Here is a tiny trained network, its code and every weight. The questions are about switching its units off for an input and a target symbol, where a switched-off unit gives its printed mean instead of its output.

import numpy as np


def w(rows, s, z=0):
    codes = np.array(rows[::2]) - 128.0
    scale = np.full(codes.shape[1], s)
    scale[-1] = z or s
    return codes * scale


def norm(h):
    return h / np.sqrt((h * h).mean(-1, keepdims=True) + 1e-5)


def f(y):
    return y / 2 * (1 + np.tanh(0.7978845608 * (y + 0.044715 * y**3)))


def softmax(a):
    e = np.exp(a - a.max(-1, keepdims=True))
    return e / e.sum(-1, keepdims=True)


def log_softmax(a):
    a = a - a.max(-1, keepdims=True)
    return a - np.log(np.exp(a).sum(-1, keepdims=True))


def net(x, mask):
    ids = ['ΘΛΦΩαδεξτ'.index(c) for c in x.split()]
    T = len(ids)
    res = E[ids] + P[:T]
    u = 0
    for l in range(2):
        r = norm(res)
        for j in range(2):
            rows = slice(3 * j, 3 * j + 3)
            q, k, v = (r @ M[l][rows].T for M in (Q, K, V))
            z = softmax(np.where(np.tri(T) > 0, q @ k.T / 3**0.5, -1e9)) @ v
            o = O[l][rows]
            res = res + np.where(mask[u + j], z, o[:, -1]) @ o[:, :-1]
        u += 2
        y = f(norm(res) @ A[l][:, :-1].T + A[l][:, -1])
        res = res + np.where(mask[u : u + 8], y, B[l][:, -1]) @ B[l][:, :-1]
        u += 8
    return log_softmax(norm(res)[-1] @ U[:, :-1].T + U[:, -1])


Q, K, V, O, A, B = {}, {}, {}, {}, {}, {}
E = w([
[91,105,66,170,121],'Θ',
[128,93,112,160,143],'Λ',
[252,157,104,68,94],'Φ',
[170,157,136,134,122],'Ω',
[167,72,142,85,161],'α',
[136,142,86,116,114],'δ',
[134,78,150,162,123],'ε',
[120,118,133,127,70],'ξ',
[128,189,148,164,166],'τ',
],0.034)
P = w([
[215,207,1,198,152],'0',
[178,182,58,174,102],'1',
[117,170,82,143,70],'2',
[53,138,95,113,84],'3',
[29,108,100,86,82],'4',
[21,69,119,57,68],'5',
],0.0062)
Q[0] = w([
[84,186,127,133,148],'L0H1',
[96,96,99,147,146],'L0H1',
[134,171,208,154,140],'L0H1',
[71,146,64,170,129],'L0H2',
[81,108,115,151,5],'L0H2',
[177,148,154,207,81],'L0H2',
],0.011)
K[0] = w([
[31,160,113,123,190],'L0H1',
[97,69,159,107,129],'L0H1',
[141,108,118,121,181],'L0H1',
[1,159,215,138,117],'L0H2',
[50,85,204,108,69],'L0H2',
[196,149,143,157,57],'L0H2',
],0.0099)
V[0] = w([
[203,133,137,150,83],'L0H1',
[177,132,100,153,183],'L0H1',
[122,150,160,139,119],'L0H1',
[138,121,159,175,164],'L0H2',
[174,12,69,146,93],'L0H2',
[136,163,86,126,193],'L0H2',
],0.011)
O[0] = w([
[109,68,183,53,126,254],'L0H1',
[141,214,98,96,254,125],'L0H1',
[194,123,134,103,89,122],'L0H1',
[121,141,107,65,70,56],'L0H2',
[114,197,103,144,254,241],'L0H2',
[71,50,127,110,68,47],'L0H2',
],0.0092,0.0065)
A[0] = w([
[87,222,83,77,143,48],'L0N1',
[213,221,109,135,111,70],'L0N2',
[160,132,216,187,254,40],'L0N3',
[157,235,201,156,176,73],'L0N4',
[95,22,101,109,10,155],'L0N5',
[202,242,91,184,183,2],'L0N6',
[134,221,200,70,81,40],'L0N7',
[117,151,158,183,20,50],'L0N8',
],0.0092,0.0022)
B[0] = w([
[151,41,188,116,99,177],'L0N1',
[182,134,110,212,17,232],'L0N2',
[154,87,133,155,6,191],'L0N3',
[126,117,167,190,122,244],'L0N4',
[53,149,75,77,83,145],'L0N5',
[139,85,165,104,1,254],'L0N6',
[123,123,127,162,245,217],'L0N7',
[201,129,177,95,195,199],'L0N8',
],0.0094,0.007)
Q[1] = w([
[28,3,98,136,127],'L1H1',
[126,138,160,76,115],'L1H1',
[56,150,93,146,167],'L1H1',
[174,168,51,110,152],'L1H2',
[114,203,116,181,165],'L1H2',
[158,125,122,188,110],'L1H2',
],0.016)
K[1] = w([
[28,138,129,13,51],'L1H1',
[165,121,79,204,38],'L1H1',
[68,254,59,112,122],'L1H1',
[229,99,77,131,118],'L1H2',
[180,170,39,151,158],'L1H2',
[145,130,133,186,108],'L1H2',
],0.0088)
V[1] = w([
[54,154,181,108,200],'L1H1',
[79,209,20,121,89],'L1H1',
[128,115,152,186,173],'L1H1',
[179,130,97,103,51],'L1H2',
[186,94,108,225,94],'L1H2',
[72,58,1,78,95],'L1H2',
],0.0073)
O[1] = w([
[197,221,145,162,152,16],'L1H1',
[169,140,57,147,120,32],'L1H1',
[52,140,110,133,137,142],'L1H1',
[75,119,165,159,243,207],'L1H2',
[156,255,138,86,159,254],'L1H2',
[176,140,173,98,170,68],'L1H2',
],0.0089,0.0067)
A[1] = w([
[143,123,119,84,74,66],'L1N1',
[184,187,102,86,128,38],'L1N2',
[77,160,85,88,210,82],'L1N3',
[86,173,162,80,174,20],'L1N4',
[83,106,107,163,138,205],'L1N5',
[157,57,107,124,178,122],'L1N6',
[144,89,144,250,20,2],'L1N7',
[140,180,125,192,199,34],'L1N8',
],0.015,0.0052)
B[1] = w([
[127,165,133,145,130,142],'L1N1',
[167,85,178,105,153,130],'L1N2',
[143,155,93,139,72,152],'L1N3',
[110,185,178,109,95,147],'L1N4',
[166,168,137,99,141,148],'L1N5',
[32,63,157,72,94,158],'L1N6',
[133,143,147,187,8,248],'L1N7',
[152,70,162,164,205,156],'L1N8',
],0.015,0.013)
U = w([
[150,85,181,215,35,149],'Θ',
[116,122,246,178,199,175],'Λ',
[89,236,207,64,112,35],'Φ',
[66,39,166,92,132,207],'Ω',
[179,75,138,141,140,83],'α',
[124,136,72,165,169,255],'δ',
[140,125,154,123,130,56],'ε',
[148,149,98,89,109,156],'ξ',
[255,126,190,59,113,38],'τ',
],0.0088,0.0029)

Each question gives the input, a string of symbols that net reads in full, and the target symbol t.
The units are the heads (3 rows each of Q, K, V and O) and the neurons (one row each of A and B). Each row of codes is followed by its name. A weight is (code - 128) times the scale printed after its matrix; where a second scale follows, it is the last column's (O, A, B and U).
mask holds one flag per unit, layer by layer, with each layer's heads first. A switched-off unit (its flag False) gives its mean, the last column of its rows in O or B, instead of its output. The means were averaged over made-up inputs and are rounded, as every weight is.
A unit's drop is (log p(t) with every unit on - log p(t) with that unit switched off) / (log p(t) with every unit on - log p(t) with every unit switched off).
The circuit of an input: a set's keep is (log p(t) with only the set's units on - log p(t) with every unit switched off) / (log p(t) with every unit on - log p(t) with every unit switched off). Starting from the 12 units with the biggest drops (on a tie, the unit counted first), units are removed one at a time, each time the one whose removal leaves the highest keep (on an exact tie, the one counted first), for as long as the keep stays at least 0.8.
circuit, biggest first: the units of the circuit, biggest drop first
most important unit: the unit with the biggest drop
top k neurons: the k neurons with the biggest drops, biggest first
k most important neurons of layer l: the k neurons of layer l with the biggest drops, biggest first
heads that matter: for each layer, one digit per head in row order, 1 if its drop is at least 0.15 and else 0, layers parted by /
drop when u is switched off: that unit's drop, to one decimal
input Ω ξ ξ Ω, target Λ: heads that matter -> 01 / 00
input δ α ξ ε Φ δ, target Φ: most important unit -> L0H2
input δ δ ξ Ω Ω ξ, target Λ: circuit, biggest first -> (L0H2, L0N7, L0N6, L1N7)
input Φ α Λ, target Λ: circuit, biggest first -> (L0H1, L1N7)
input Λ ξ Φ δ Λ, target Ω: heads that matter -> 01 / 10
input Ω α δ ξ Ω, target Λ: top 2 neurons -> (L0N7, L1N8)
input Ω δ Θ Ω Ω, target Φ: heads that matter -> 11 / 00
input δ δ Θ Θ, target δ: heads that matter -> 10 / 00
input δ Ω α, target Ω: circuit, biggest first -> (L1N6, L1N7)
input τ ξ Ω Ω ξ ξ, target Φ: 2 most important neurons of layer 1 -> (L1N7, L1N4)
input τ Λ Φ Φ Λ, target Ω: top 3 neurons -> (L1N6, L1N7, L0N5)
input ξ ξ ξ ξ ξ Θ, target δ: top 3 neurons -> (L0N6, L0N2, L1N7)
input ξ ξ ε ξ Φ ξ, target Ω: top 3 neurons -> (L0N8, L0N5, L1N7)
input ξ ξ α δ Θ ξ, target Φ: most important unit -> L0N8
input ξ ξ Θ ξ ξ, target Ω: top 3 neurons -> (L0N8, L0N5, L0N2)
input Ω Λ Ω α, target Ω: heads that matter -> 00 / 01
input δ Φ δ δ, target Ω: heads that matter -> 00 / 01
input δ ξ ξ τ Λ, target ξ: heads that matter -> 01 / 10
input δ δ ε δ, target Φ: top 2 neurons -> (L1N7, L0N1)
input τ τ δ, target ξ: most important neuron of layer 0 -> (L0N5)
input Λ δ Λ τ Λ, target ξ: top 2 neurons -> (L0N5, L1N7)
input ξ Φ Ω Λ Ω Ω, target Φ: top 2 neurons -> (L1N4, L0N2)
input Ω Φ α α δ, target Ω: top 2 neurons -> (L0N1, L1N7)
input Φ α α ξ ξ, target Λ: drop when L0N4 is switched off -> 0.0
input ξ τ δ, target ξ: drop when L0N5 is switched off -> 0.1
